Here is a tiny trained network, its code and every weight. The questions are about switching its units off for an input and a class, where a switched-off unit gives its printed mean instead of its output.

import numpy as np


def w(rows, s, z=0):
    codes = np.array(rows[::2]) - 128.0
    scale = np.full(codes.shape[1], s)
    scale[-1] = z or s
    return codes * scale


def norm(h):
    return h / np.sqrt((h * h).mean(-1, keepdims=True) + 1e-5)


def f(y):
    return y / 2 * (1 + np.tanh(0.7978845608 * (y + 0.044715 * y**3)))


def log_softmax(a):
    a = a - a.max(-1, keepdims=True)
    return a - np.log(np.exp(a).sum(-1, keepdims=True))


def net(x, mask):
    res = np.array(x, float).reshape(1, 4) / 4 @ E
    u = 0
    for l in range(3):
        y = f(norm(res) @ A[l][:, :-1].T + A[l][:, -1])
        res = res + np.where(mask[u : u + 9], y, B[l][:, -1]) @ B[l][:, :-1]
        u += 9
    return log_softmax(norm(res)[-1] @ U[:, :-1].T + U[:, -1])


A, B = {}, {}
E = w([
[69,40,103,131,119,61,192,65,116,88],'x0',
[138,73,187,121,226,54,116,213,209,136],'x1',
[74,213,205,7,88,60,89,120,112,23],'x2',
[141,175,87,119,3,16,150,153,174,242],'x3',
],0.0022)
A[0] = w([
[147,159,90,140,90,182,147,77,3,144,128],'L0N0',
[186,55,121,194,160,166,166,130,168,182,70],'L0N1',
[129,144,148,93,137,127,166,106,131,70,8],'L0N2',
[239,174,119,85,102,210,29,214,137,160,45],'L0N3',
[95,148,220,85,73,64,72,144,63,53,152],'L0N4',
[9,42,117,131,142,58,194,71,82,150,32],'L0N5',
[105,204,83,135,92,41,203,136,159,216,156],'L0N6',
[128,129,113,137,106,136,132,136,169,109,87],'L0N7',
[126,116,188,123,209,91,150,222,158,138,101],'L0N8',
],0.0031,0.0017)
B[0] = w([
[70,98,130,86,164,148,81,119,193,171,195],'L0N0',
[178,119,87,38,77,188,58,180,187,102,189],'L0N1',
[208,138,56,155,133,109,81,166,142,162,111],'L0N2',
[118,126,228,232,72,106,234,28,196,44,195],'L0N3',
[183,81,45,97,110,210,74,144,196,120,251],'L0N4',
[241,208,214,213,95,150,176,45,238,51,153],'L0N5',
[141,49,218,121,147,171,84,142,43,97,206],'L0N6',
[118,142,123,118,154,142,160,141,115,118,112],'L0N7',
[2,152,107,145,104,156,92,23,133,182,198],'L0N8',
],0.0032,0.0022)
A[1] = w([
[119,97,109,190,148,149,169,156,116,168,114],'L1N0',
[135,133,156,112,199,93,147,189,175,151,42],'L1N1',
[147,253,168,161,159,164,110,184,129,160,4],'L1N2',
[126,120,134,145,199,172,128,113,105,68,92],'L1N3',
[136,135,107,138,123,89,177,120,123,78,122],'L1N4',
[129,127,146,145,178,92,113,181,143,135,61],'L1N5',
[151,97,83,191,141,145,172,152,117,159,15],'L1N6',
[138,188,97,117,99,176,140,93,59,140,36],'L1N7',
[147,152,121,118,74,70,154,145,130,175,87],'L1N8',
],0.0055,0.0017)
B[1] = w([
[176,217,75,30,138,144,83,113,124,76,176],'L1N0',
[72,162,63,178,172,88,133,49,105,157,161],'L1N1',
[162,86,122,176,137,62,224,37,146,17,163],'L1N2',
[154,134,169,159,50,45,149,176,58,178,251],'L1N3',
[159,155,143,170,142,126,184,115,177,122,116],'L1N4',
[88,138,111,143,104,130,115,76,89,114,138],'L1N5',
[170,206,67,88,160,152,123,150,158,91,154],'L1N6',
[22,90,121,189,251,25,145,76,155,142,164],'L1N7',
[159,118,137,180,255,118,176,163,28,58,156],'L1N8',
],0.0042,0.0025)
A[2] = w([
[112,139,97,109,96,171,169,108,93,92,153],'L2N0',
[31,110,93,148,180,100,105,91,138,170,1],'L2N1',
[141,103,142,148,151,112,132,166,3,126,57],'L2N2',
[129,135,153,94,76,132,93,163,147,135,166],'L2N3',
[109,139,114,45,116,94,136,140,124,69,20],'L2N4',
[154,115,125,154,110,97,204,100,180,99,84],'L2N5',
[102,164,138,68,132,97,113,145,140,80,53],'L2N6',
[142,146,111,138,108,68,162,167,69,165,143],'L2N7',
[104,98,153,128,89,155,107,108,144,181,159],'L2N8',
],0.0063,0.0013)
B[2] = w([
[146,155,143,171,220,29,99,182,153,177,167],'L2N0',
[45,242,54,167,121,91,81,100,45,181,250],'L2N1',
[147,119,199,54,195,108,98,252,83,85,251],'L2N2',
[103,106,123,96,24,176,134,146,185,180,192],'L2N3',
[236,142,61,170,218,206,116,154,146,180,198],'L2N4',
[99,161,206,171,113,206,173,78,103,72,218],'L2N5',
[195,104,9,173,168,190,153,126,124,194,199],'L2N6',
[105,102,189,105,179,198,3,181,86,37,159],'L2N7',
[72,134,169,100,71,102,111,166,129,105,155],'L2N8',
],0.0039,0.0024)
U = w([
[219,116,26,103,138,202,114,147,193,171,161],'0',
[146,99,204,101,183,110,100,217,56,79,160],'1',
[141,140,192,201,114,134,219,30,163,62,154],'2',
[21,176,74,149,144,62,86,84,91,180,148],'3',
[78,99,184,73,1,140,133,150,171,140,106],'4',
[127,90,124,70,112,33,185,128,159,145,4],'5',
],0.01,0.0045)

Each question gives the input, the list of numbers given to net, and the class t.
The units are the neurons (one row each of A and B). Each row of codes is followed by its name. A weight is (code - 128) times the scale printed after its matrix; where a second scale follows, it is the last column's (A, B and U).
mask holds one flag per neuron, layer by layer. A switched-off neuron (its flag False) gives its mean, the last column of its row in B, instead of its output. The means were averaged over made-up inputs and are rounded, as every weight is.
A unit's drop is (log p(t) with every unit on - log p(t) with that unit switched off) / (log p(t) with every unit on - log p(t) with every unit switched off).
The circuit of an input: a set's keep is (log p(t) with only the set's units on - log p(t) with every unit switched off) / (log p(t) with every unit on - log p(t) with every unit switched off). Starting from the 12 units with the biggest drops (on a tie, the unit counted first), units are removed one at a time, each time the one whose removal leaves the highest keep (on an exact tie, the one counted first), for as long as the keep stays at least 0.8.
circuit, biggest first: the units of the circuit, biggest drop first
top k neurons: the k neurons with the biggest drops, biggest first
k most important neurons of layer l: the k neurons of layer l with the biggest drops, biggest first
input [-2,8,8,0], class 0: circuit, biggest first -> L2N6, L2N4
input [7,-3,7,0], class 0: top neuron -> L0N3
input [2,5,-2,-4], class 3: circuit, biggest first -> L2N1, L0N8
input [-6,6,-5,-3], class 2: 3 most important neurons of layer 0 -> L0N4, L0N3, L0N0
input [3,8,-7,-4], class 3: circuit, biggest first -> L1N1, L2N1
input [8,7,2,5], class 2: circuit, biggest first -> L0N5, L2N5
input [8,-8,-7,-8], class 1: top 4 neurons -> L0N3, L0N8, L1N3, L0N4
input [5,-8,2,-3], class 3: circuit, biggest first -> L2N1, L1N7
input [1,-7,2,-8], class 1: top 4 neurons -> L1N3, L0N8, L2N2, L1N1
input [-7,-8,-2,3], class 3: top 4 neurons -> L1N7, L0N5, L2N1, L0N0
input [0,7,-1,-6], class 3: top 2 neurons -> L1N1, L2N1
input [-5,-3,-7,8], class 1: top 2 neurons -> L1N8, L0N4
input [7,-2,3,6], class 2: 2 most important neurons of layer 0 -> L0N5, L0N4
input [-2,2,8,-8], class 0: top neuron -> L0N4
input [-4,-3,7,6], class 0: top 2 neurons -> L0N4, L1N3
input [7,-6,-4,3], class 2: top 3 neurons -> L0N5, L0N8, L2N5
input [4,-4,3,-1], class 2: 2 most important neurons of layer 0 -> L0N5, L0N8
input [-8,7,1,8], class 1: top 4 neurons -> L1N8, L0N5, L2N7, L0N6
input [-2,7,7,-1], class 0: 2 most important neurons of layer 0 -> L0N4, L0N0
input [-6,4,-3,7], class 1: top 3 neurons -> L1N8, L0N5, L0N6
input [-6,0,2,-4], class 2: top neuron -> L1N2
input [-5,1,-3,5], class 1: 3 most important neurons of layer 0 -> L0N5, L0N4, L0N6
input [-5,6,-3,6], class 1: 2 most important neurons of layer 1 -> L1N8, L1N7
input [5,2,-4,4], class 2: 3 most important neurons of layer 0 -> L0N5, L0N4, L0N2
